Below are the code and all the weights of a small trained network. Each question names an input and a target symbol and asks about switching units off, where a switched-off unit gives its printed mean instead of its output.

import numpy as np


def w(rows, s, z=0):
    codes = np.array(rows[::2]) - 128.0
    scale = np.full(codes.shape[1], s)
    scale[-1] = z or s
    return codes * scale


def norm(h):
    return h / np.sqrt((h * h).mean(-1, keepdims=True) + 1e-5)


def f(y):
    return y / 2 * (1 + np.tanh(0.7978845608 * (y + 0.044715 * y**3)))


def softmax(a):
    e = np.exp(a - a.max(-1, keepdims=True))
    return e / e.sum(-1, keepdims=True)


def log_softmax(a):
    a = a - a.max(-1, keepdims=True)
    return a - np.log(np.exp(a).sum(-1, keepdims=True))


def net(x, mask):
    ids = ['αβζλξπστψ'.index(c) for c in x.split()]
    T = len(ids)
    res = E[ids] + P[:T]
    u = 0
    for l in range(3):
        r = norm(res)
        for j in range(2):
            rows = slice(2 * j, 2 * j + 2)
            q, k, v = (r @ M[l][rows].T for M in (Q, K, V))
            z = softmax(np.where(np.tri(T) > 0, q @ k.T / 2**0.5, -1e9)) @ v
            o = O[l][rows]
            res = res + np.where(mask[u + j], z, o[:, -1]) @ o[:, :-1]
        u += 2
        y = f(norm(res) @ A[l][:, :-1].T + A[l][:, -1])
        res = res + np.where(mask[u : u + 8], y, B[l][:, -1]) @ B[l][:, :-1]
        u += 8
    return log_softmax(norm(res)[-1] @ U[:, :-1].T + U[:, -1])


Q, K, V, O, A, B = {}, {}, {}, {}, {}, {}
E = w([
[3,82,157,158,151,148,207],'α',
[143,190,119,199,106,100,234],'β',
[113,99,204,66,126,134,167],'ζ',
[111,48,174,135,121,68,105],'λ',
[57,156,107,191,3,134,83],'ξ',
[59,193,133,83,157,146,99],'π',
[75,125,14,216,106,188,188],'σ',
[134,87,214,115,90,110,109],'τ',
[49,188,161,138,194,115,119],'ψ',
],0.021)
P = w([
[4,101,199,149,56,154,142],'0',
[33,103,191,134,77,148,127],'1',
[54,108,181,124,86,140,121],'2',
[73,114,171,117,89,131,118],'3',
[86,120,160,109,95,122,118],'4',
[98,126,153,104,102,114,117],'5',
[111,129,143,98,108,108,118],'6',
[124,134,135,95,117,100,119],'7',
[137,138,127,92,124,92,120],'8',
[153,149,121,89,131,85,121],'9',
[170,165,123,96,135,85,123],'10',
],0.016)
Q[0] = w([
[27,217,173,72,180,71,159],'L0H1',
[52,207,182,117,122,72,202],'L0H1',
[147,152,85,168,127,174,140],'L0H2',
[168,122,248,77,126,87,141],'L0H2',
],0.015)
K[0] = w([
[249,146,143,67,162,46,119],'L0H1',
[201,194,110,89,170,55,99],'L0H1',
[106,109,116,190,64,128,201],'L0H2',
[113,233,175,45,240,50,148],'L0H2',
],0.013)
V[0] = w([
[108,253,253,83,112,121,100],'L0H1',
[25,109,160,102,122,195,202],'L0H1',
[156,216,143,217,146,110,184],'L0H2',
[93,89,183,214,94,73,221],'L0H2',
],0.0068)
O[0] = w([
[24,68,202,122,212,117,183,254],'L0H1',
[174,209,117,98,159,133,177,226],'L0H1',
[186,115,122,27,140,136,97,120],'L0H2',
[255,155,100,149,109,155,35,198],'L0H2',
],0.0083,0.0086)
A[0] = w([
[154,80,177,62,103,184,60,164],'L0N1',
[93,178,73,156,161,151,202,103],'L0N2',
[131,64,161,155,56,105,209,114],'L0N3',
[74,118,75,106,86,121,78,171],'L0N4',
[124,103,53,139,208,176,185,2],'L0N5',
[112,10,96,162,155,189,217,139],'L0N6',
[97,201,86,254,23,138,226,21],'L0N7',
[118,11,190,83,93,138,82,215],'L0N8',
],0.011,0.009)
B[0] = w([
[196,182,153,60,106,68,136,161],'L0N1',
[197,154,106,161,133,181,177,161],'L0N2',
[195,164,180,121,74,142,192,177],'L0N3',
[160,180,142,140,113,31,112,150],'L0N4',
[221,196,137,5,98,68,94,126],'L0N5',
[165,190,215,150,186,125,78,155],'L0N6',
[124,193,199,112,64,135,215,192],'L0N7',
[186,192,140,83,75,102,80,244],'L0N8',
],0.013,0.012)
Q[1] = w([
[96,158,138,195,248,222,209],'L1H1',
[173,162,50,146,160,123,141],'L1H1',
[119,99,176,101,117,59,209],'L1H2',
[116,108,72,201,180,159,125],'L1H2',
],0.014)
K[1] = w([
[154,163,160,193,154,35,187],'L1H1',
[188,139,192,171,77,180,142],'L1H1',
[125,81,121,119,167,8,168],'L1H2',
[173,172,178,184,68,208,81],'L1H2',
],0.015)
V[1] = w([
[221,4,103,79,195,116,167],'L1H1',
[205,151,209,249,81,121,127],'L1H1',
[161,182,119,254,244,111,49],'L1H2',
[133,88,249,197,115,4,201],'L1H2',
],0.0066)
O[1] = w([
[108,188,128,130,24,126,164,2],'L1H1',
[118,98,83,12,88,186,124,181],'L1H1',
[154,200,119,96,251,61,114,104],'L1H2',
[189,174,96,47,80,118,110,207],'L1H2',
],0.011,0.0089)
A[1] = w([
[149,144,16,238,179,179,168,14],'L1N1',
[151,107,119,65,79,87,96,148],'L1N2',
[138,76,146,167,8,105,70,1],'L1N3',
[139,88,128,141,68,180,40,127],'L1N4',
[156,217,114,142,197,149,135,66],'L1N5',
[113,151,107,85,160,174,181,102],'L1N6',
[56,181,58,124,166,140,13,142],'L1N7',
[157,114,131,91,49,191,70,171],'L1N8',
],0.014,0.0064)
B[1] = w([
[136,189,53,6,175,70,5,126],'L1N1',
[97,108,89,89,125,174,158,236],'L1N2',
[151,18,164,179,192,71,208,155],'L1N3',
[229,82,86,159,108,115,175,140],'L1N4',
[114,92,118,107,144,136,250,177],'L1N5',
[112,124,70,173,176,202,120,188],'L1N6',
[234,153,229,104,95,128,160,164],'L1N7',
[84,116,145,148,204,103,160,254],'L1N8',
],0.015,0.0086)
Q[2] = w([
[68,123,92,104,179,227,124],'L2H1',
[18,63,123,86,218,106,119],'L2H1',
[73,22,37,69,7,108,127],'L2H2',
[142,111,112,196,95,121,83],'L2H2',
],0.014)
K[2] = w([
[88,76,251,93,122,79,137],'L2H1',
[158,206,210,93,87,76,46],'L2H1',
[124,34,155,149,93,205,63],'L2H2',
[136,118,166,168,68,159,131],'L2H2',
],0.013)
V[2] = w([
[155,143,65,134,90,162,31],'L2H1',
[97,165,159,57,137,77,164],'L2H1',
[71,228,154,90,141,2,209],'L2H2',
[237,211,90,97,141,202,169],'L2H2',
],0.0085)
O[2] = w([
[153,128,207,131,180,212,158,1],'L2H1',
[131,118,97,203,252,180,103,206],'L2H1',
[22,153,82,80,2,163,45,254],'L2H2',
[127,134,16,219,165,91,30,217],'L2H2',
],0.0073,0.011)
A[2] = w([
[202,3,104,148,110,90,99,11],'L2N1',
[150,132,75,153,65,155,210,91],'L2N2',
[219,167,175,170,55,139,167,164],'L2N3',
[83,142,110,188,100,163,155,127],'L2N4',
[156,210,96,133,148,152,106,181],'L2N5',
[97,134,223,161,130,84,61,95],'L2N6',
[135,90,214,189,121,75,54,148],'L2N7',
[132,129,51,166,94,107,115,128],'L2N8',
],0.019,0.013)
B[2] = w([
[148,226,74,172,170,87,5,137],'L2N1',
[85,182,189,190,109,147,62,201],'L2N2',
[155,98,81,121,215,159,228,222],'L2N3',
[124,106,79,103,110,85,78,184],'L2N4',
[170,137,122,123,70,104,136,247],'L2N5',
[154,67,132,149,155,171,17,175],'L2N6',
[126,188,205,136,159,204,27,159],'L2N7',
[130,54,173,41,136,104,180,152],'L2N8',
],0.02,0.013)
U = w([
[134,227,121,146,143,172,168,73],'α',
[180,170,170,109,27,64,107,89],'β',
[113,74,37,101,99,154,102,95],'ζ',
[184,21,119,112,146,148,180,190],'λ',
[69,148,148,37,121,203,147,3],'ξ',
[49,123,103,131,185,94,115,131],'π',
[155,146,82,184,179,48,106,119],'σ',
[160,82,186,149,140,157,89,253],'τ',
[90,157,251,172,153,31,176,165],'ψ',
],0.014,0.0063)

Each question gives the input, a string of symbols that net reads in full, and the target symbol t.
The units are the heads (2 rows each of Q, K, V and O) and the neurons (one row each of A and B). Each row of codes is followed by its name. A weight is (code - 128) times the scale printed after its matrix; where a second scale follows, it is the last column's (O, A, B and U).
mask holds one flag per unit, layer by layer, with each layer's heads first. A switched-off unit (its flag False) gives its mean, the last column of its rows in O or B, instead of its output. The means were averaged over made-up inputs and are rounded, as every weight is.
A unit's drop is (log p(t) with every unit on - log p(t) with that unit switched off) / (log p(t) with every unit on - log p(t) with every unit switched off).
The circuit of an input: a set's keep is (log p(t) with only the set's units on - log p(t) with every unit switched off) / (log p(t) with every unit on - log p(t) with every unit switched off). Starting from the 12 units with the biggest drops (on a tie, the unit counted first), units are removed one at a time, each time the one whose removal leaves the highest keep (on an exact tie, the one counted first), for as long as the keep stays at least 0.8.
units of the circuit, in order: the units of the circuit, biggest drop first
most important unit: the unit with the biggest drop
k most important neurons: the k neurons with the biggest drops, biggest first
drop when u is switched off: that unit's drop, to one decimal
input λ ζ α β π τ α, target τ: units of the circuit, in order -> [L0N6; L2N6]
input τ τ β τ τ ψ, target τ: 4 most important neurons -> [L0N3; L0N7; L0N1; L1N7]
input ψ ζ ψ σ σ, target β: units of the circuit, in order -> [L0H1; L2N5]
input σ σ ψ α ξ β λ σ τ β α, target β: 3 most important neurons -> [L0N6; L2N5; L2N3]
input σ τ ξ τ ψ β β α ξ ζ, target β: most important unit -> L2N3
input α σ λ α τ λ ξ π, target ξ: 3 most important neurons -> [L0N7; L0N3; L0N8]
input τ ζ α τ τ π ζ λ, target τ: units of the circuit, in order -> [L2N6; L0H2; L0N6]
input β ξ τ ζ τ τ τ τ λ τ λ, target σ: units of the circuit, in order -> [L2N1; L0N7]
input τ ζ ξ β α τ ξ ψ, target ξ: 2 most important neurons -> [L0N8; L0N4]
input τ π ξ λ ψ, target λ: 4 most important neurons -> [L1N7; L0N7; L0N1; L0N3]
input β β β τ ψ τ ζ π, target ζ: 2 most important neurons -> [L0N8; L1N6]
input τ α λ λ π λ α, target λ: 2 most important neurons -> [L0N6; L0N2]
input π α ψ α, target ψ: 4 most important neurons -> [L0N6; L1N5; L0N2; L2N3]
input τ ψ τ ζ β ψ τ ξ τ λ, target β: units of the circuit, in order -> [L2N3]
input λ β ψ σ σ τ π π, target π: units of the circuit, in order -> [L0H2; L0N8]
input λ ξ β β π α α ξ β π, target β: 4 most important neurons -> [L1N7; L1N8; L0N3; L0N7]
input τ τ α ξ π α λ ξ, target τ: 4 most important neurons -> [L2N6; L0N3; L2N7; L0N7]
input ζ τ π ψ, target π: 4 most important neurons -> [L0N8; L0N2; L1N5; L2N5]
input σ α ξ π ξ ψ ψ σ ψ ψ ψ, target ψ: units of the circuit, in order -> [L0H1; L1N5; L2N3]
input α λ β α α, target α: units of the circuit, in order -> [L2N8]
input τ τ ζ ψ π τ β β α σ τ, target τ: 2 most important neurons -> [L0N3; L2N6]
input τ τ ξ ψ π β ψ π α, target π: 2 most important neurons -> [L1N5; L1N7]
input τ ξ ζ ξ α β τ π, target τ: drop when L2N6 is switched off -> 1.4
input ξ λ τ ψ α ψ α, target ψ: drop when L1H1 is switched off -> 0.1
input ξ ξ λ β σ τ ζ τ β, target β: drop when L0N7 is switched off -> 0.6
